Below is a small trained network, with its code and all its weights. Each question gives an input and a class and asks what happens when units are switched off, that is, made to give their printed mean instead of their output.

import numpy as np


def w(rows, s, z=0):
    codes = np.array(rows[::2]) - 128.0
    scale = np.full(codes.shape[1], s)
    scale[-1] = z or s
    return codes * scale


def f(y):
    return np.maximum(y, 0)


def log_softmax(a):
    a = a - a.max(-1, keepdims=True)
    return a - np.log(np.exp(a).sum(-1, keepdims=True))


def net(x, mask):
    res = np.array(x, float).reshape(1, 5) / 4 @ E
    y = f(res @ A[0][:, :-1].T + A[0][:, -1])
    res = res + np.where(mask, y, B[0][:, -1]) @ B[0][:, :-1]
    return log_softmax(res[-1] @ U[:, :-1].T + U[:, -1])


A, B = {}, {}
E = w([
[124,106,78,199,166,139,122,74,172],'x0',
[174,134,144,121,38,100,213,174,114],'x1',
[178,146,185,136,188,208,93,195,83],'x2',
[154,89,179,173,163,166,188,129,138],'x3',
[106,41,248,105,92,176,100,139,120],'x4',
],0.011)
A[0] = w([
[101,103,131,107,65,101,166,92,105,219],'neuron 0',
[95,138,102,178,156,106,145,88,151,210],'neuron 1',
[135,137,250,76,71,122,111,162,108,253],'neuron 2',
[158,148,79,145,99,105,184,139,86,181],'neuron 3',
[167,133,203,127,156,152,90,166,94,161],'neuron 4',
[123,99,145,157,149,144,151,141,92,139],'neuron 5',
[124,103,101,81,96,98,182,156,136,156],'neuron 6',
[131,120,90,189,165,122,145,110,145,174],'neuron 7',
[95,99,181,106,101,90,157,131,119,124],'neuron 8',
[132,120,121,197,182,148,137,108,139,177],'neuron 9',
[92,142,106,114,110,112,125,96,128,144],'neuron 10',
[97,81,153,99,121,146,75,127,111,234],'neuron 11',
],0.015,0.0057)
B[0] = w([
[137,86,99,189,48,163,40,98,218,209],'neuron 0',
[162,65,84,58,143,180,28,194,102,210],'neuron 1',
[104,77,166,254,136,201,185,98,64,254],'neuron 2',
[241,201,146,183,103,56,53,156,187,216],'neuron 3',
[145,167,206,152,243,44,187,128,43,210],'neuron 4',
[114,146,175,159,151,165,155,157,135,160],'neuron 5',
[140,148,140,155,100,155,149,74,226,200],'neuron 6',
[160,94,151,47,125,169,47,183,84,196],'neuron 7',
[123,77,142,153,104,198,175,121,169,183],'neuron 8',
[182,106,151,59,154,170,131,226,119,191],'neuron 9',
[86,163,142,123,206,69,109,132,213,181],'neuron 10',
[42,100,107,139,142,72,172,118,83,200],'neuron 11',
],0.0095,0.018)
U = w([
[173,214,80,134,86,62,74,116,208,63],'0',
[184,99,136,22,124,171,57,161,102,123],'1',
[99,107,117,158,82,154,152,102,224,3],'2',
[1,111,15,49,205,83,54,119,203,222],'3',
[113,176,158,125,233,97,192,137,58,179],'4',
[66,67,137,164,100,143,162,90,100,109],'5',
],0.0099,0.0015)

Each question gives the input, the list of numbers given to net, and the class t.
The units are the neurons (one row each of A and B). Each row of codes is followed by its name. A weight is (code - 128) times the scale printed after its matrix; where a second scale follows, it is the last column's (A, B and U).
mask holds one flag per neuron, in row order. A switched-off neuron (its flag False) gives its mean, the last column of its row in B, instead of its output. The means were averaged over made-up inputs and are rounded, as every weight is.
A unit's drop is (log p(t) with every unit on - log p(t) with that unit switched off) / (log p(t) with every unit on - log p(t) with every unit switched off).
The circuit of an input: a set's keep is (log p(t) with only the set's units on - log p(t) with every unit switched off) / (log p(t) with every unit on - log p(t) with every unit switched off). Starting from all 12 units, units are removed one at a time, each time the one whose removal leaves the highest keep (on an exact tie, the one counted first), for as long as the keep stays at least 0.8.
units of the circuit, in order: the units of the circuit, biggest drop first
top k neurons: the k neurons with the biggest drops, biggest first
drop of u: that unit's drop, to one decimal
input [-7,6,3,5,2], class 5: units of the circuit, in order	[neuron 2]
input [-5,-4,-4,5,-5], class 1: top 2 neurons	[neuron 11; neuron 1]
input [-7,-2,-5,-8,6], class 5: top 3 neurons	[neuron 2; neuron 11; neuron 3]
input [8,8,7,-4,7], class 4: top 2 neurons	[neuron 4; neuron 0]
input [-8,6,-7,-8,7], class 2: top 2 neurons	[neuron 0; neuron 6]
input [-5,6,6,-5,8], class 5: top 2 neurons	[neuron 2; neuron 8]
input [0,-7,-8,4,-2], class 1: top 4 neurons	[neuron 7; neuron 1; neuron 9; neuron 11]
input [-8,5,-8,-7,-1], class 2: top 3 neurons	[neuron 8; neuron 2; neuron 6]
input [-7,1,-2,1,0], class 2: top 3 neurons	[neuron 6; neuron 0; neuron 4]
input [2,-1,-3,0,-8], class 1: top 2 neurons	[neuron 1; neuron 7]
input [5,7,-5,7,-4], class 0: top 2 neurons	[neuron 3; neuron 6]
input [-2,-3,7,2,5], class 4: drop of neuron 4	0.1
input [-1,8,5,1,0], class 4: drop of neuron 4	1.1
input [-4,5,3,-2,7], class 5: drop of neuron 11	0.0
input [1,-7,-1,-1,-8], class 1: drop of neuron 7	0.1
input [-5,3,-2,4,-3], class 2: units of the circuit, in order	[neuron 6]
